Below is a small trained network, with its code and all its weights. Each question gives an input and a class and asks what happens when units are switched off, that is, made to give their printed mean instead of their output.

import numpy as np


def w(rows, s, z=0):
    codes = np.array(rows[::2]) - 128.0
    scale = np.full(codes.shape[1], s)
    scale[-1] = z or s
    return codes * scale


def norm(h):
    return h / np.sqrt((h * h).mean(-1, keepdims=True) + 1e-5)


def f(y):
    return np.maximum(y, 0)


def log_softmax(a):
    a = a - a.max(-1, keepdims=True)
    return a - np.log(np.exp(a).sum(-1, keepdims=True))


def net(x, mask):
    res = np.array(x, float).reshape(1, 5) / 4 @ E
    u = 0
    for l in range(2):
        y = f(norm(res) @ A[l][:, :-1].T + A[l][:, -1])
        res = res + np.where(mask[u : u + 8], y, B[l][:, -1]) @ B[l][:, :-1]
        u += 8
    return log_softmax(norm(res)[-1] @ U[:, :-1].T + U[:, -1])


A, B = {}, {}
E = w([
[115,107,126,126,145,121,142,111,126],'x0',
[153,102,141,141,111,140,111,136,148],'x1',
[249,118,128,148,160,48,228,210,93],'x2',
[128,127,253,160,51,116,43,160,36],'x3',
[78,76,51,172,37,134,135,197,110],'x4',
],0.0075)
A[0] = w([
[74,148,202,154,70,79,137,127,53,72],'L0N0',
[100,151,129,107,93,255,86,89,179,117],'L0N1',
[186,95,135,62,117,101,154,168,82,87],'L0N2',
[64,104,156,92,137,157,102,105,118,95],'L0N3',
[95,138,106,162,121,141,178,149,219,7],'L0N4',
[195,170,205,62,222,169,93,97,164,47],'L0N5',
[121,95,54,145,16,146,139,172,112,103],'L0N6',
[174,154,108,80,107,121,143,98,180,12],'L0N7',
],0.0088,0.0019)
B[0] = w([
[114,72,83,149,183,164,90,162,140,245],'L0N0',
[110,171,142,148,100,105,209,184,146,254],'L0N1',
[132,174,138,222,94,225,148,39,231,205],'L0N2',
[219,148,176,135,123,171,168,82,175,202],'L0N3',
[110,173,79,120,185,146,49,211,93,186],'L0N4',
[187,138,92,64,77,49,105,101,28,236],'L0N5',
[189,142,153,16,173,51,160,32,73,255],'L0N6',
[126,119,129,173,253,121,76,175,97,162],'L0N7',
],0.0076,0.0067)
A[1] = w([
[66,189,140,72,41,201,106,43,190,154],'L1N0',
[65,113,146,199,163,92,137,48,158,5],'L1N1',
[105,100,253,147,171,56,142,140,130,130],'L1N2',
[226,178,72,195,143,132,141,73,86,115],'L1N3',
[133,142,34,108,229,140,131,209,207,140],'L1N4',
[109,57,35,83,39,101,158,115,91,88],'L1N5',
[130,77,188,239,99,153,36,122,34,136],'L1N6',
[145,222,147,253,95,78,238,128,165,174],'L1N7',
],0.0075,0.0018)
B[1] = w([
[148,3,188,184,84,96,219,196,208,209],'L1N0',
[147,114,93,114,108,149,132,133,173,134],'L1N1',
[16,147,39,153,138,138,177,131,133,163],'L1N2',
[54,59,157,53,29,156,109,181,181,254],'L1N3',
[115,159,163,237,150,190,55,127,104,230],'L1N4',
[239,157,180,14,32,38,70,29,11,182],'L1N5',
[126,199,19,138,250,145,128,124,138,244],'L1N6',
[9,62,218,170,40,151,169,109,204,226],'L1N7',
],0.0073,0.0074)
U = w([
[109,87,212,184,63,149,210,154,255,207],'0',
[204,147,140,32,92,45,116,78,86,175],'1',
[122,177,46,217,234,196,75,165,142,2],'2',
],0.0094,0.00052)

Each question gives the input, the list of numbers given to net, and the class t.
The units are the neurons (one row each of A and B). Each row of codes is followed by its name. A weight is (code - 128) times the scale printed after its matrix; where a second scale follows, it is the last column's (A, B and U).
mask holds one flag per neuron, layer by layer. A switched-off neuron (its flag False) gives its mean, the last column of its row in B, instead of its output. The means were averaged over made-up inputs and are rounded, as every weight is.
A unit's drop is (log p(t) with every unit on - log p(t) with that unit switched off) / (log p(t) with every unit on - log p(t) with every unit switched off).
The circuit of an input: a set's keep is (log p(t) with only the set's units on - log p(t) with every unit switched off) / (log p(t) with every unit on - log p(t) with every unit switched off). Starting from the 12 units with the biggest drops (on a tie, the unit counted first), units are removed one at a time, each time the one whose removal leaves the highest keep (on an exact tie, the one counted first), for as long as the keep stays at least 0.8.
circuit, biggest first: the units of the circuit, biggest drop first
top k neurons: the k neurons with the biggest drops, biggest first
k most important neurons of layer l: the k neurons of layer l with the biggest drops, biggest first
drop of u: that unit's drop, to one decimal
input [0,3,8,5,-8], class 0: 3 most important neurons of layer 1 : (L1N7; L1N5; L1N3)
input [-6,-7,-6,-6,-2], class 0: circuit, biggest first : (L1N0)
input [-2,-7,-7,-5,-5], class 0: top 2 neurons : (L0N6; L1N0)
input [8,-2,5,5,-3], class 0: 3 most important neurons of layer 0 : (L0N2; L0N4; L0N7)
input [2,-7,6,8,2], class 2: 2 most important neurons of layer 0 : (L0N0; L0N1)
input [0,-7,5,2,6], class 1: 4 most important neurons of layer 1 : (L1N5; L1N0; L1N4; L1N2)
input [-2,3,8,6,-8], class 0: top 2 neurons : (L0N2; L0N6)
input [0,6,6,8,-3], class 2: 2 most important neurons of layer 0 : (L0N1; L0N0)
input [8,-2,-4,-2,6], class 1: top 2 neurons : (L0N6; L0N2)
input [-2,-8,5,-4,-3], class 0: 2 most important neurons of layer 0 : (L0N0; L0N6)
input [-1,-6,4,7,-5], class 2: top 3 neurons : (L0N6; L1N6; L0N0)
input [2,-1,-2,-5,8], class 1: top 2 neurons : (L0N6; L1N5)
input [-8,-4,5,-4,7], class 1: top 3 neurons : (L0N6; L1N5; L0N1)
input [-4,7,3,2,6], class 1: circuit, biggest first : (L0N6)
input [8,-2,8,-4,-6], class 0: top 2 neurons : (L0N6; L0N2)
input [0,7,-3,1,6], class 1: drop of L0N6 : 0.1
input [-8,8,4,7,-3], class 2: drop of L1N6 : 0.4
input [-4,7,2,-1,4], class 1: drop of L0N6 : 0.8
